Below are the code and all the weights of a small trained network. Each question names an input and a target symbol and asks about switching units off, where a switched-off unit gives its printed mean instead of its output.

import numpy as np


def w(rows, s, z=0):
    codes = np.array(rows[::2]) - 128.0
    scale = np.full(codes.shape[1], s)
    scale[-1] = z or s
    return codes * scale


def f(y):
    return np.maximum(y, 0)


def softmax(a):
    e = np.exp(a - a.max(-1, keepdims=True))
    return e / e.sum(-1, keepdims=True)


def log_softmax(a):
    a = a - a.max(-1, keepdims=True)
    return a - np.log(np.exp(a).sum(-1, keepdims=True))


def net(x, mask):
    ids = ['ΔΛΞαζημτφ'.index(c) for c in x.split()]
    T = len(ids)
    res = E[ids] + P[:T]
    u = 0
    for l in range(2):
        q, k, v = (res @ M[l].T for M in (Q, K, V))
        z = softmax(np.where(np.tri(T) > 0, q @ k.T / 3**0.5, -1e9)) @ v
        res = res + np.where(mask[u], z, O[l][:, -1]) @ O[l][:, :-1]
        u += 1
        y = f(res @ A[l][:, :-1].T + A[l][:, -1])
        res = res + np.where(mask[u : u + 8], y, B[l][:, -1]) @ B[l][:, :-1]
        u += 8
    return log_softmax(res[-1] @ U[:, :-1].T + U[:, -1])


Q, K, V, O, A, B = {}, {}, {}, {}, {}, {}
E = w([
[150,116,212,151],'Δ',
[242,117,90,170],'Λ',
[70,255,142,75],'Ξ',
[170,129,91,237],'α',
[126,46,84,120],'ζ',
[78,77,170,77],'η',
[101,127,99,26],'μ',
[187,91,35,105],'τ',
[224,74,116,105],'φ',
],0.024)
P = w([
[171,190,237,2],'0',
[165,181,224,12],'1',
[159,177,207,48],'2',
[149,179,208,81],'3',
[127,171,212,117],'4',
[120,165,200,132],'5',
[112,159,193,137],'6',
],0.0058)
Q[0] = w([
[120,98,62,87],'L0H1',
[127,105,96,4],'L0H1',
[110,69,155,81],'L0H1',
],0.014)
K[0] = w([
[136,161,51,129],'L0H1',
[64,235,106,3],'L0H1',
[44,149,128,103],'L0H1',
],0.013)
V[0] = w([
[76,169,81,140],'L0H1',
[184,253,197,216],'L0H1',
[109,185,175,183],'L0H1',
],0.0046)
O[0] = w([
[137,253,183,177,81],'L0H1',
[152,170,221,214,37],'L0H1',
[168,195,158,219,2],'L0H1',
],0.0043,0.0014)
A[0] = w([
[105,136,133,193,87],'L0N1',
[216,172,112,37,151],'L0N2',
[79,140,254,102,180],'L0N3',
[156,164,168,124,103],'L0N4',
[175,142,143,56,99],'L0N5',
[137,206,89,82,130],'L0N6',
[118,138,138,146,3],'L0N7',
[111,11,223,128,189],'L0N8',
],0.0092,0.0046)
B[0] = w([
[159,213,237,49,143],'L0N1',
[226,108,73,182,254],'L0N2',
[227,195,115,93,205],'L0N3',
[106,159,140,212,157],'L0N4',
[168,174,68,171,199],'L0N5',
[193,170,50,148,187],'L0N6',
[118,137,64,112,128],'L0N7',
[192,2,149,42,206],'L0N8',
],0.0073,0.01)
Q[1] = w([
[112,124,130,139],'L1H1',
[104,187,135,78],'L1H1',
[238,139,102,254],'L1H1',
],0.0066)
K[1] = w([
[156,106,163,236],'L1H1',
[170,108,149,87],'L1H1',
[221,253,62,252],'L1H1',
],0.0068)
V[1] = w([
[98,86,134,121],'L1H1',
[78,3,107,192],'L1H1',
[136,114,144,112],'L1H1',
],0.0063)
O[1] = w([
[106,210,1,58,66],'L1H1',
[229,128,76,133,10],'L1H1',
[137,126,81,119,126],'L1H1',
],0.0063,0.014)
A[1] = w([
[144,193,145,87,113],'L1N1',
[121,134,143,9,144],'L1N2',
[131,53,36,179,83],'L1N3',
[153,115,136,93,92],'L1N4',
[42,144,187,166,1],'L1N5',
[107,255,142,191,80],'L1N6',
[135,151,33,23,118],'L1N7',
[199,120,178,205,12],'L1N8',
],0.0095,0.0085)
B[1] = w([
[240,119,92,116,160],'L1N1',
[167,192,217,132,199],'L1N2',
[61,148,67,184,217],'L1N3',
[119,73,153,56,169],'L1N4',
[177,107,1,54,158],'L1N5',
[71,30,168,160,188],'L1N6',
[20,149,174,155,253],'L1N7',
[99,205,78,58,200],'L1N8',
],0.0083,0.014)
U = w([
[89,135,159,92,76],'Δ',
[105,116,87,199,122],'Λ',
[114,154,195,234,255],'Ξ',
[43,74,119,98,132],'α',
[132,35,163,179,113],'ζ',
[181,139,137,125,131],'η',
[171,63,81,92,75],'μ',
[66,254,112,97,124],'τ',
[186,205,108,177,55],'φ',
],0.013,0.0062)

Each question gives the input, a string of symbols that net reads in full, and the target symbol t.
The units are the heads (3 rows each of Q, K, V and O) and the neurons (one row each of A and B). Each row of codes is followed by its name. A weight is (code - 128) times the scale printed after its matrix; where a second scale follows, it is the last column's (O, A, B and U).
mask holds one flag per unit, layer by layer, with each layer's heads first. A switched-off unit (its flag False) gives its mean, the last column of its rows in O or B, instead of its output. The means were averaged over made-up inputs and are rounded, as every weight is.
A unit's drop is (log p(t) with every unit on - log p(t) with that unit switched off) / (log p(t) with every unit on - log p(t) with every unit switched off).
The circuit of an input: a set's keep is (log p(t) with only the set's units on - log p(t) with every unit switched off) / (log p(t) with every unit on - log p(t) with every unit switched off). Starting from the 12 units with the biggest drops (on a tie, the unit counted first), units are removed one at a time, each time the one whose removal leaves the highest keep (on an exact tie, the one counted first), for as long as the keep stays at least 0.8.
circuit, biggest first: the units of the circuit, biggest drop first
unit that matters most: the unit with the biggest drop
k most important neurons: the k neurons with the biggest drops, biggest first
k most important neurons of layer l: the k neurons of layer l with the biggest drops, biggest first
drop when u is switched off: that unit's drop, to one decimal
input Ξ τ φ ζ, target ζ: 3 most important neurons of layer 0	[L0N2; L0N5; L0N8]
input μ τ τ τ τ Λ, target φ: unit that matters most	L1N7
input η τ ζ μ φ φ, target μ: circuit, biggest first	[L1N7; L1N2]
input μ η Ξ τ, target Ξ: circuit, biggest first	[L1H1; L0H1; L0N3]
input τ τ Ξ τ, target Ξ: circuit, biggest first	[L1H1; L0H1]
input η η φ Ξ φ, target Ξ: 2 most important neurons	[L0N3; L1N4]
input α τ η α τ Ξ Δ, target Δ: 2 most important neurons	[L1N8; L0N6]
input φ μ Λ ζ φ, target μ: 2 most important neurons of layer 0	[L0N2; L0N8]
input μ Ξ ζ, target ζ: 2 most important neurons	[L1N8; L1N7]
input Δ Ξ φ τ φ Λ Ξ, target ζ: 2 most important neurons	[L1N6; L1N5]
input ζ τ Δ Δ ζ η, target Δ: 3 most important neurons	[L1N2; L0N8; L1N7]
input Λ τ Ξ α α η, target η: 2 most important neurons of layer 1	[L1N7; L1N2]
input α α τ ζ τ τ η, target Δ: 3 most important neurons of layer 0	[L0N8; L0N2; L0N3]
input α Λ α Δ, target η: most important neuron	[L0N3]
input τ ζ ζ Λ Λ μ Ξ, target Ξ: drop when L1N6 is switched off	0.6
input τ τ μ Λ τ α Δ, target η: drop when L1H1 is switched off	0.0
input τ μ φ Ξ, target Ξ: drop when L1N6 is switched off	0.7
